Below are the code and all the weights of a small trained network. Each question names an input and a class and asks about switching units off, where a switched-off unit gives its printed mean instead of its output.

import numpy as np


def w(rows, s, z=0):
    codes = np.array(rows[::2]) - 128.0
    scale = np.full(codes.shape[1], s)
    scale[-1] = z or s
    return codes * scale


def norm(h):
    return h / np.sqrt((h * h).mean(-1, keepdims=True) + 1e-5)


def f(y):
    return y / 2 * (1 + np.tanh(0.7978845608 * (y + 0.044715 * y**3)))


def log_softmax(a):
    a = a - a.max(-1, keepdims=True)
    return a - np.log(np.exp(a).sum(-1, keepdims=True))


def net(x, mask):
    res = np.array(x, float).reshape(1, 5) / 4 @ E
    u = 0
    for l in range(4):
        y = f(norm(res) @ A[l][:, :-1].T + A[l][:, -1])
        res = res + np.where(mask[u : u + 4], y, B[l][:, -1]) @ B[l][:, :-1]
        u += 4
    return log_softmax(norm(res)[-1] @ U[:, :-1].T + U[:, -1])


A, B = {}, {}
E = w([
[132,122,132,125,127,136,129,130,130],'x0',
[92,15,168,191,114,83,168,128,127],'x1',
[136,208,206,162,85,116,154,168,24],'x2',
[127,125,123,124,128,119,117,129,121],'x3',
[110,104,254,44,149,81,207,159,110],'x4',
],0.0055)
A[0] = w([
[84,182,154,3,179,96,124,171,208,54],'L0N1',
[49,26,174,82,163,57,198,130,165,4],'L0N2',
[67,41,160,218,88,44,165,103,139,153],'L0N3',
[109,133,160,233,59,105,155,154,74,105],'L0N4',
],0.0053,0.0032)
B[0] = w([
[86,141,178,122,105,182,87,2,129,173],'L0N1',
[70,69,97,107,220,214,67,152,205,216],'L0N2',
[111,43,150,142,129,128,112,173,127,254],'L0N3',
[125,130,152,144,109,176,99,55,129,218],'L0N4',
],0.0083,0.0042)
A[1] = w([
[93,195,141,90,135,109,133,52,148,189],'L1N1',
[128,80,182,135,187,108,158,163,150,114],'L1N2',
[120,172,108,42,113,110,136,108,148,255],'L1N3',
[113,145,253,72,144,95,196,165,63,26],'L1N4',
],0.0064,0.0029)
B[1] = w([
[121,151,126,99,72,174,86,168,124,254],'L1N1',
[132,139,68,153,118,54,156,83,122,210],'L1N2',
[139,136,179,106,71,212,48,112,159,250],'L1N3',
[90,141,20,140,143,57,89,163,255,243],'L1N4',
],0.0072,0.0026)
A[2] = w([
[187,116,51,108,2,147,123,138,168,177],'L2N1',
[118,85,106,211,133,16,166,79,183,76],'L2N2',
[58,9,85,167,195,13,196,119,203,249],'L2N3',
[157,205,155,77,73,204,90,183,44,156],'L2N4',
],0.0058,0.0017)
B[2] = w([
[119,122,107,137,150,11,185,184,125,187],'L2N1',
[194,243,159,180,54,177,123,94,97,168],'L2N2',
[221,252,76,127,123,51,193,158,47,254],'L2N3',
[122,58,76,168,144,3,231,166,68,216],'L2N4',
],0.0061,0.0076)
A[3] = w([
[34,127,95,101,107,95,147,206,236,255],'L3N1',
[177,155,60,224,116,92,133,112,80,160],'L3N2',
[121,84,211,213,89,184,44,2,111,184],'L3N3',
[91,205,68,104,63,107,70,167,180,6],'L3N4',
],0.0063,0.0016)
B[3] = w([
[85,63,57,147,121,120,113,189,187,189],'L3N1',
[137,155,193,111,102,155,138,74,112,255],'L3N2',
[49,79,215,108,145,238,2,74,175,171],'L3N3',
[117,75,174,113,211,130,158,175,158,184],'L3N4',
],0.0096,0.0086)
U = w([
[46,27,33,96,210,72,176,250,210,200],'0',
[224,229,110,217,83,23,251,99,1,3],'1',
[17,129,234,75,78,251,40,23,155,151],'2',
],0.0083,0.0021)

Each question gives the input, the list of numbers given to net, and the class t.
The units are the neurons (one row each of A and B). Each row of codes is followed by its name. A weight is (code - 128) times the scale printed after its matrix; where a second scale follows, it is the last column's (A, B and U).
mask holds one flag per neuron, layer by layer. A switched-off neuron (its flag False) gives its mean, the last column of its row in B, instead of its output. The means were averaged over made-up inputs and are rounded, as every weight is.
A unit's drop is (log p(t) with every unit on - log p(t) with that unit switched off) / (log p(t) with every unit on - log p(t) with every unit switched off).
The circuit of an input: a set's keep is (log p(t) with only the set's units on - log p(t) with every unit switched off) / (log p(t) with every unit on - log p(t) with every unit switched off). Starting from the 12 units with the biggest drops (on a tie, the unit counted first), units are removed one at a time, each time the one whose removal leaves the highest keep (on an exact tie, the one counted first), for as long as the keep stays at least 0.8.
circuit, biggest first: the units of the circuit, biggest drop first
unit that matters most: the unit with the biggest drop
k most important neurons: the k neurons with the biggest drops, biggest first
k most important neurons of layer l: the k neurons of layer l with the biggest drops, biggest first
drop of u: that unit's drop, to one decimal
input [-5,1,-1,-2,-6], class 1: 4 most important neurons => (L0N1; L1N1; L1N3; L0N4)
input [1,0,5,7,1], class 0: circuit, biggest first => (L1N4)
input [-7,-2,0,-3,0], class 0: 3 most important neurons of layer 1 => (L1N1; L1N3; L1N2)
input [5,7,3,0,-5], class 2: 2 most important neurons => (L0N4; L3N3)
input [7,4,1,-2,6], class 1: 2 most important neurons => (L2N3; L1N2)
input [-5,8,3,-6,8], class 1: circuit, biggest first => (L2N3; L1N2)
input [-2,6,0,4,-8], class 1: 4 most important neurons => (L1N3; L2N3; L0N1; L1N1)
input [-3,7,8,7,0], class 2: 3 most important neurons => (L0N4; L2N4; L3N3)
input [0,-8,1,6,5], class 0: 2 most important neurons of layer 2 => (L2N4; L2N2)
input [7,-7,2,6,3], class 0: 2 most important neurons => (L2N4; L0N4)
input [3,-8,2,3,3], class 0: 3 most important neurons => (L2N4; L0N4; L2N3)
input [-1,-7,0,-1,-8], class 0: 4 most important neurons => (L2N3; L2N2; L3N4; L0N4)
input [7,7,7,4,-2], class 2: 2 most important neurons => (L0N4; L3N3)
input [-4,-4,-8,4,2], class 2: unit that matters most => L0N1
input [4,-7,3,5,-2], class 1: 2 most important neurons => (L1N4; L2N4)
input [-7,4,2,-8,7], class 1: 2 most important neurons => (L2N3; L1N2)
input [1,6,-8,2,-4], class 1: drop of L2N4 => 0.0
input [4,5,-1,-2,-4], class 1: drop of L2N3 => 1.1
input [5,-7,-8,8,8], class 2: drop of L0N1 => 1.3
input [-7,7,3,-8,-6], class 2: unit that matters most => L0N4
input [8,-3,-4,-3,3], class 2: drop of L0N1 => 3.4
